Below are the code and all the weights of a small trained network. Each question names an input and a class and asks about switching units off, where a switched-off unit gives its printed mean instead of its output.

import numpy as np


def w(rows, s, z=0):
    codes = np.array(rows[::2]) - 128.0
    scale = np.full(codes.shape[1], s)
    scale[-1] = z or s
    return codes * scale


def f(y):
    return y / 2 * (1 + np.tanh(0.7978845608 * (y + 0.044715 * y**3)))


def log_softmax(a):
    a = a - a.max(-1, keepdims=True)
    return a - np.log(np.exp(a).sum(-1, keepdims=True))


def net(x, mask):
    res = np.array(x, float).reshape(1, 6) / 4 @ E
    y = f(res @ A[0][:, :-1].T + A[0][:, -1])
    res = res + np.where(mask, y, B[0][:, -1]) @ B[0][:, :-1]
    return log_softmax(res[-1] @ U[:, :-1].T + U[:, -1])


A, B = {}, {}
E = w([
[144,132,134,131,136,85,135,108,113],'x0',
[80,86,158,231,232,116,65,226,92],'x1',
[132,130,129,133,125,124,131,125,130],'x2',
[243,126,178,154,206,197,50,2,140],'x3',
[205,252,32,121,219,134,198,220,131],'x4',
[161,103,96,125,44,188,94,206,168],'x5',
],0.0091)
A[0] = w([
[183,119,106,187,187,189,114,107,141,197],'N1',
[144,245,98,58,126,137,145,161,98,174],'N2',
[198,158,69,158,178,150,184,159,90,79],'N3',
[194,132,84,37,144,179,247,117,85,213],'N4',
[82,172,113,148,116,106,173,199,106,126],'N5',
[61,106,122,155,126,66,133,192,121,148],'N6',
[158,184,60,187,168,142,118,145,103,76],'N7',
[45,93,80,123,109,96,118,124,131,128],'N8',
[81,42,209,155,49,121,121,106,142,252],'N9',
[92,147,102,123,71,168,220,128,65,248],'N10',
[135,135,146,71,75,165,166,42,126,189],'N11',
[67,92,112,86,60,83,207,121,145,249],'N12',
],0.011,0.0038)
B[0] = w([
[133,205,160,106,121,146,55,62,103,210],'N1',
[132,177,171,107,154,113,181,135,230,239],'N2',
[99,183,45,73,110,99,76,176,201,212],'N3',
[179,220,135,122,75,128,194,97,217,253],'N4',
[119,111,87,144,187,88,225,196,154,209],'N5',
[123,72,103,172,141,225,175,192,116,206],'N6',
[98,177,72,66,176,80,39,147,140,189],'N7',
[67,134,60,137,143,170,133,158,96,180],'N8',
[146,134,178,144,98,150,102,128,2,253],'N9',
[80,217,129,55,74,77,165,179,184,212],'N10',
[89,65,46,18,51,180,80,59,130,241],'N11',
[23,200,113,85,41,104,97,162,57,238],'N12',
],0.0094,0.014)
U = w([
[59,227,68,61,95,69,36,156,98,214],'0',
[119,175,149,115,86,62,219,145,218,14],'1',
[178,28,86,37,70,160,111,25,142,144],'2',
[209,180,77,137,130,167,140,33,254,43],'3',
[65,79,90,214,142,156,168,157,46,61],'4',
[132,125,34,122,221,102,173,207,185,16],'5',
[180,102,223,201,177,158,73,87,89,255],'6',
],0.0089,0.0032)

Each question gives the input, the list of numbers given to net, and the class t.
The units are the neurons (one row each of A and B). Each row of codes is followed by its name. A weight is (code - 128) times the scale printed after its matrix; where a second scale follows, it is the last column's (A, B and U).
mask holds one flag per neuron, in row order. A switched-off neuron (its flag False) gives its mean, the last column of its row in B, instead of its output. The means were averaged over made-up inputs and are rounded, as every weight is.
A unit's drop is (log p(t) with every unit on - log p(t) with that unit switched off) / (log p(t) with every unit on - log p(t) with every unit switched off).
The circuit of an input: a set's keep is (log p(t) with only the set's units on - log p(t) with every unit switched off) / (log p(t) with every unit on - log p(t) with every unit switched off). Starting from all 12 units, units are removed one at a time, each time the one whose removal leaves the highest keep (on an exact tie, the one counted first), for as long as the keep stays at least 0.8.
units of the circuit, in order: the units of the circuit, biggest drop first
k most important neurons: the k neurons with the biggest drops, biggest first
drop when u is switched off: that unit's drop, to one decimal
input [-5,-6,-3,1,-8,0], class 2: units of the circuit, in order => (N11)
input [1,-6,6,1,-4,3], class 2: 3 most important neurons => (N11 N3 N7)
input [1,1,1,-7,8,0], class 5: 3 most important neurons => (N5 N6 N7)
input [6,-1,3,6,2,3], class 3: 2 most important neurons => (N12 N9)
input [-7,0,6,7,3,-7], class 3: 4 most important neurons => (N12 N9 N10 N8)
input [-4,-1,7,6,5,-5], class 3: 4 most important neurons => (N12 N4 N9 N10)
input [1,3,-7,-7,-8,7], class 4: drop when N6 is switched off => 0.2
input [-5,-2,5,1,-4,8], class 2: drop when N7 is switched off => 0.1
input [1,-4,5,7,7,-3], class 3: drop when N4 is switched off => 0.2
input [7,6,0,0,6,-1], class 5: 2 most important neurons => (N12 N5)
